Below is a small trained network, with its code and all its weights. Each question gives an input and a target symbol and asks what happens when units are switched off, that is, made to give their printed mean instead of their output.

import numpy as np


def w(rows, s, z=0):
    codes = np.array(rows[::2]) - 128.0
    scale = np.full(codes.shape[1], s)
    scale[-1] = z or s
    return codes * scale


def norm(h):
    return h / np.sqrt((h * h).mean(-1, keepdims=True) + 1e-5)


def f(y):
    return y / 2 * (1 + np.tanh(0.7978845608 * (y + 0.044715 * y**3)))


def softmax(a):
    e = np.exp(a - a.max(-1, keepdims=True))
    return e / e.sum(-1, keepdims=True)


def log_softmax(a):
    a = a - a.max(-1, keepdims=True)
    return a - np.log(np.exp(a).sum(-1, keepdims=True))


def net(x, mask):
    ids = ['αβδηθλμξπσψω'.index(c) for c in x.split()]
    T = len(ids)
    res = E[ids] + P[:T]
    u = 0
    for l in range(3):
        r = norm(res)
        for j in range(3):
            rows = slice(2 * j, 2 * j + 2)
            q, k, v = (r @ M[l][rows].T for M in (Q, K, V))
            z = softmax(np.where(np.tri(T) > 0, q @ k.T / 2**0.5, -1e9)) @ v
            o = O[l][rows]
            res = res + np.where(mask[u + j], z, o[:, -1]) @ o[:, :-1]
        u += 3
        y = f(norm(res) @ A[l][:, :-1].T + A[l][:, -1])
        res = res + np.where(mask[u : u + 4], y, B[l][:, -1]) @ B[l][:, :-1]
        u += 4
    return log_softmax(norm(res)[-1] @ U[:, :-1].T + U[:, -1])


Q, K, V, O, A, B = {}, {}, {}, {}, {}, {}
E = w([
[151,93,80,135,105],'α',
[181,127,87,138,107],'β',
[128,118,137,114,146],'δ',
[139,147,198,124,174],'η',
[125,136,149,98,132],'θ',
[153,111,77,112,99],'λ',
[168,135,84,177,122],'μ',
[134,146,84,154,110],'ξ',
[124,91,2,148,74],'π',
[145,97,128,68,102],'σ',
[141,116,72,180,128],'ψ',
[106,71,181,198,87],'ω',
],0.0083)
P = w([
[125,174,146,146,90],'0',
[15,66,143,124,145],'1',
[235,129,219,192,45],'2',
[226,43,132,149,124],'3',
[133,121,53,2,175],'4',
[180,155,153,206,41],'5',
[238,37,146,165,100],'6',
[120,121,149,73,243],'7',
[170,166,181,198,67],'8',
[216,29,94,117,123],'9',
[109,115,118,134,232],'10',
[170,182,180,184,71],'11',
],0.0069)
Q[0] = w([
[143,71,73,110,152],'0.h0',
[135,242,143,120,51],'0.h0',
[161,128,86,47,194],'0.h1',
[253,145,125,173,155],'0.h1',
[115,185,103,74,24],'0.h2',
[99,58,149,184,32],'0.h2',
],0.015)
K[0] = w([
[119,143,74,65,184],'0.h0',
[131,190,169,183,57],'0.h0',
[146,194,101,117,207],'0.h1',
[250,100,138,147,146],'0.h1',
[96,140,94,81,89],'0.h2',
[12,49,126,170,100],'0.h2',
],0.017)
V[0] = w([
[169,155,227,252,126],'0.h0',
[210,72,174,198,130],'0.h0',
[228,33,164,147,135],'0.h1',
[23,233,94,108,126],'0.h1',
[82,77,131,155,101],'0.h2',
[68,90,119,126,118],'0.h2',
],0.0037)
O[0] = w([
[144,78,4,186,6,105],'0.h0',
[125,81,133,179,118,139],'0.h0',
[183,93,71,139,91,245],'0.h1',
[65,162,190,109,162,3],'0.h1',
[135,111,190,159,180,178],'0.h2',
[124,100,198,148,184,169],'0.h2',
],0.0036,0.0042)
A[0] = w([
[166,96,184,98,133,92],'0.n0',
[62,111,117,59,83,83],'0.n1',
[139,188,59,139,192,135],'0.n2',
[9,1,181,167,121,10],'0.n3',
],0.008,0.0014)
B[0] = w([
[185,98,64,151,84,255],'0.n0',
[85,91,154,132,179,88],'0.n1',
[164,142,160,42,194,209],'0.n2',
[183,181,78,2,154,231],'0.n3',
],0.008,0.0014)
Q[1] = w([
[67,193,131,114,67],'1.h0',
[98,183,143,164,32],'1.h0',
[154,168,154,110,98],'1.h1',
[143,91,166,121,131],'1.h1',
[121,98,116,98,156],'1.h2',
[250,80,110,83,149],'1.h2',
],0.021)
K[1] = w([
[55,148,100,136,36],'1.h0',
[170,154,109,168,23],'1.h0',
[148,194,157,111,134],'1.h1',
[158,108,146,107,161],'1.h1',
[134,113,152,171,157],'1.h2',
[180,94,146,95,254],'1.h2',
],0.019)
V[1] = w([
[166,157,27,138,191],'1.h0',
[149,239,167,154,117],'1.h0',
[183,62,133,151,169],'1.h1',
[64,99,90,176,140],'1.h1',
[8,97,92,140,181],'1.h2',
[150,60,203,47,38],'1.h2',
],0.013)
O[1] = w([
[141,43,233,106,173,254],'1.h0',
[62,58,143,171,3,113],'1.h0',
[254,139,115,158,129,224],'1.h1',
[150,192,236,125,150,6],'1.h1',
[88,72,45,194,213,113],'1.h2',
[177,191,33,66,90,148],'1.h2',
],0.0067,0.0043)
A[1] = w([
[167,167,130,187,160,22],'1.n0',
[126,83,93,94,236,223],'1.n1',
[126,175,103,25,255,251],'1.n2',
[75,153,143,186,170,100],'1.n3',
],0.015,0.0015)
B[1] = w([
[110,94,123,80,80,147],'1.n0',
[233,89,70,196,176,242],'1.n1',
[82,139,48,6,217,255],'1.n2',
[221,165,129,182,166,123],'1.n3',
],0.013,0.011)
Q[2] = w([
[184,169,135,99,224],'2.h0',
[186,169,205,58,136],'2.h0',
[53,101,132,158,70],'2.h1',
[174,200,121,56,238],'2.h1',
[187,80,154,105,252],'2.h2',
[161,168,34,139,59],'2.h2',
],0.016)
K[2] = w([
[213,95,61,114,129],'2.h0',
[216,71,125,176,76],'2.h0',
[64,230,145,149,108],'2.h1',
[241,29,122,146,88],'2.h1',
[168,5,101,99,181],'2.h2',
[59,189,190,76,183],'2.h2',
],0.016)
V[2] = w([
[84,79,52,91,11],'2.h0',
[70,243,232,104,177],'2.h0',
[2,20,173,27,188],'2.h1',
[162,106,86,96,162],'2.h1',
[187,173,40,52,218],'2.h2',
[210,229,184,44,10],'2.h2',
],0.0098)
O[2] = w([
[84,203,136,172,172,157],'2.h0',
[197,101,14,164,96,2],'2.h0',
[10,93,148,74,180,91],'2.h1',
[103,68,141,165,104,203],'2.h1',
[78,195,134,75,67,223],'2.h2',
[206,164,255,85,155,102],'2.h2',
],0.0091,0.0079)
A[2] = w([
[89,116,126,121,247,250],'2.n0',
[120,179,200,185,230,154],'2.n1',
[93,125,38,135,248,122],'2.n2',
[229,134,80,163,202,111],'2.n3',
],0.014,0.0021)
B[2] = w([
[201,249,113,142,166,219],'2.n0',
[65,68,56,50,120,171],'2.n1',
[239,66,141,61,101,252],'2.n2',
[42,204,174,133,162,250],'2.n3',
],0.014,0.011)
U = w([
[188,211,204,115,163,100],'α',
[75,40,197,61,186,30],'β',
[161,154,42,161,66,109],'δ',
[22,210,148,111,188,96],'η',
[120,206,86,198,126,132],'θ',
[142,153,48,1,152,187],'λ',
[128,88,197,208,198,99],'μ',
[232,127,104,135,205,113],'ξ',
[40,105,100,61,52,251],'π',
[177,198,169,81,17,81],'σ',
[141,17,68,153,131,128],'ψ',
[160,95,249,52,78,66],'ω',
],0.0094,0.0016)

Each question gives the input, a string of symbols that net reads in full, and the target symbol t.
The units are the heads (2 rows each of Q, K, V and O) and the neurons (one row each of A and B). Each row of codes is followed by its name. A weight is (code - 128) times the scale printed after its matrix; where a second scale follows, it is the last column's (O, A, B and U).
mask holds one flag per unit, layer by layer, with each layer's heads first. A switched-off unit (its flag False) gives its mean, the last column of its rows in O or B, instead of its output. The means were averaged over made-up inputs and are rounded, as every weight is.
A unit's drop is (log p(t) with every unit on - log p(t) with that unit switched off) / (log p(t) with every unit on - log p(t) with every unit switched off).
The circuit of an input: a set's keep is (log p(t) with only the set's units on - log p(t) with every unit switched off) / (log p(t) with every unit on - log p(t) with every unit switched off). Starting from the 12 units with the biggest drops (on a tie, the unit counted first), units are removed one at a time, each time the one whose removal leaves the highest keep (on an exact tie, the one counted first), for as long as the keep stays at least 0.8.
units of the circuit, in order: the units of the circuit, biggest drop first
unit that matters most: the unit with the biggest drop
top k neurons: the k neurons with the biggest drops, biggest first
k most important neurons of layer l: the k neurons of layer l with the biggest drops, biggest first
which heads matter: for each layer, one digit per head in row order, 1 if its drop is at least 0.15 and else 0, layers parted by /
input σ ψ σ μ δ ψ ω ψ α ψ, target μ: units of the circuit, in order => 1.n2; 1.h2; 2.n2
input ω ω λ θ π ω π β α σ ξ η, target ω: unit that matters most => 1.n1
input λ ψ η π η δ η ξ π π, target ψ: top 2 neurons => 1.n2; 2.n3
input ξ θ η ψ η σ π, target π: units of the circuit, in order => 1.n1; 2.h2; 1.n2; 2.n0
input β δ ψ ω, target θ: units of the circuit, in order => 1.n2; 2.n2; 2.h2
input π η δ θ ψ θ π, target μ: units of the circuit, in order => 1.n2; 2.n2; 2.n0; 0.h0
input δ α ω ω θ β λ θ η π ψ δ, target δ: top 3 neurons => 0.n1; 1.n2; 1.n1
input β ψ θ ω, target μ: units of the circuit, in order => 1.n2; 2.n2; 2.n0
input ω η π α, target π: 2 most important neurons of layer 0 => 0.n3; 0.n1
input ω ψ ψ ξ δ ξ π μ θ π ψ δ, target ω: units of the circuit, in order => 1.n2; 2.n0
input β η β π λ λ ψ, target η: top 4 neurons => 1.n2; 2.n3; 0.n1; 2.n2
input η β λ ψ, target ω: units of the circuit, in order => 1.n2; 1.h2; 2.n0
input η δ σ μ λ θ ω, target η: which heads matter => 010 / 101 / 111
input ω δ ξ ξ δ ψ η α δ α λ α, target ω: units of the circuit, in order => 1.n1; 1.n2; 2.n0
input η α ψ, target η: which heads matter => 010 / 100 / 101
input δ ξ σ ω β η β θ ψ η π θ, target δ: 3 most important neurons of layer 1 => 1.n2; 1.n1; 1.n3
input σ θ β α, target δ: top 2 neurons => 1.n2; 0.n3
input η β β α π μ, target η: 3 most important neurons of layer 2 => 2.n3; 2.n1; 2.n2
input π α β ω η ψ λ η α, target π: top neuron => 1.n1
input β η μ π θ η π δ η λ η ξ, target β: most important neuron of layer 0 => 0.n3
input η δ θ β ψ λ λ ω δ, target η: top 2 neurons => 1.n2; 1.n1
input α σ η ω ω α λ π ψ δ λ ξ, target α: which heads matter => 010 / 110 / 101
input ψ η θ π λ ψ, target ψ: top 2 neurons => 0.n3; 1.n1
input η ξ μ, target η: top 2 neurons => 0.n3; 1.n2
input ψ θ π ψ η θ ω λ β ξ, target η: 2 most important neurons of layer 0 => 0.n2; 0.n3
input η β θ σ α μ ξ, target α: 3 most important neurons of layer 0 => 0.n3; 0.n2; 0.n1
input η ψ ξ, target η: unit that matters most => 0.n3
